Below is a small trained network, with its code and all its weights. Each question gives an input and a class and asks what happens when units are switched off, that is, made to give their printed mean instead of their output.

import numpy as np


def w(rows, s, z=0):
    codes = np.array(rows[::2]) - 128.0
    scale = np.full(codes.shape[1], s)
    scale[-1] = z or s
    return codes * scale


def f(y):
    return np.maximum(y, 0)


def log_softmax(a):
    a = a - a.max(-1, keepdims=True)
    return a - np.log(np.exp(a).sum(-1, keepdims=True))


def net(x, mask):
    res = np.array(x, float).reshape(1, 5) / 4 @ E
    y = f(res @ A[0][:, :-1].T + A[0][:, -1])
    res = res + np.where(mask, y, B[0][:, -1]) @ B[0][:, :-1]
    return log_softmax(res[-1] @ U[:, :-1].T + U[:, -1])


A, B = {}, {}
E = w([
[129,122,131,126,128],'x0',
[17,80,75,78,9],'x1',
[39,254,196,185,111],'x2',
[129,126,123,133,132],'x3',
[85,173,50,40,252],'x4',
],0.0067)
A[0] = w([
[21,74,95,99,126,5],'N1',
[93,191,41,38,175,43],'N2',
[192,2,77,74,117,174],'N3',
[66,206,161,149,105,204],'N4',
[82,171,65,66,165,32],'N5',
[119,156,216,152,45,175],'N6',
[5,56,87,105,87,14],'N7',
[48,49,151,95,3,6],'N8',
[59,134,71,87,253,53],'N9',
[171,67,89,189,75,72],'N10',
],0.0072,0.0029)
B[0] = w([
[248,146,210,154,208,188],'N1',
[126,37,98,236,85,228],'N2',
[26,107,37,46,204,254],'N3',
[33,134,81,78,203,252],'N4',
[85,37,97,217,87,199],'N5',
[44,52,67,194,165,243],'N6',
[222,189,230,78,228,218],'N7',
[157,49,228,143,200,242],'N8',
[141,1,175,204,58,237],'N9',
[57,49,66,164,83,184],'N10',
],0.0068,0.0056)
U = w([
[111,63,108,189,79,130],'0',
[224,119,246,105,208,195],'1',
[2,137,32,72,139,61],'2',
[86,128,108,84,134,226],'3',
[102,115,123,93,95,254],'4',
[199,175,126,55,33,34],'5',
],0.0083,0.0039)

Each question gives the input, the list of numbers given to net, and the class t.
The units are the neurons (one row each of A and B). Each row of codes is followed by its name. A weight is (code - 128) times the scale printed after its matrix; where a second scale follows, it is the last column's (A, B and U).
mask holds one flag per neuron, in row order. A switched-off neuron (its flag False) gives its mean, the last column of its row in B, instead of its output. The means were averaged over made-up inputs and are rounded, as every weight is.
A unit's drop is (log p(t) with every unit on - log p(t) with that unit switched off) / (log p(t) with every unit on - log p(t) with every unit switched off).
The circuit of an input: a set's keep is (log p(t) with only the set's units on - log p(t) with every unit switched off) / (log p(t) with every unit on - log p(t) with every unit switched off). Starting from all 10 units, units are removed one at a time, each time the one whose removal leaves the highest keep (on an exact tie, the one counted first), for as long as the keep stays at least 0.8.
circuit, biggest first: the units of the circuit, biggest drop first
k most important neurons: the k neurons with the biggest drops, biggest first
drop when u is switched off: that unit's drop, to one decimal
input [-6,6,5,5,0], class 1: circuit, biggest first	(N7, N8, N1)
input [-2,3,-6,6,0], class 2: 2 most important neurons	(N3, N9)
input [0,8,6,1,2], class 1: most important neuron	(N7)
input [-6,0,8,-7,-6], class 2: 2 most important neurons	(N4, N6)
input [-1,7,-3,5,3], class 1: circuit, biggest first	(N7, N1)
input [-7,5,-8,1,-4], class 2: 3 most important neurons	(N3, N10, N9)
input [-2,5,-4,-6,6], class 0: 3 most important neurons	(N2, N9, N5)
input [1,6,-3,-2,-4], class 1: circuit, biggest first	(N8, N7)
input [8,3,8,-5,-6], class 2: 3 most important neurons	(N4, N6, N9)
input [-5,0,-6,-5,-5], class 2: circuit, biggest first	(N3, N9)
input [4,-8,-7,-2,-8], class 0: 2 most important neurons	(N10, N7)
input [-3,4,-7,-6,-3], class 2: 2 most important neurons	(N3, N10)
input [3,-7,1,3,-8], class 0: circuit, biggest first	(N6, N7)
input [2,0,-7,-2,2], class 2: circuit, biggest first	(N3)
input [-4,7,-7,6,-6], class 1: 3 most important neurons	(N8, N7, N1)
input [2,8,2,-2,-6], class 1: 2 most important neurons	(N8, N7)
input [8,-1,8,6,8], class 0: 4 most important neurons	(N9, N2, N3, N5)
input [-2,6,1,3,5], class 1: drop when N7 is switched off	0.4
input [0,8,-6,5,-1], class 1: drop when N8 is switched off	0.3
input [3,8,-7,1,7], class 1: drop when N5 is switched off	-0.1
input [-3,-3,-2,1,4], class 0: drop when N9 is switched off	0.4
input [-1,-7,-2,-5,7], class 0: most important neuron	(N9)
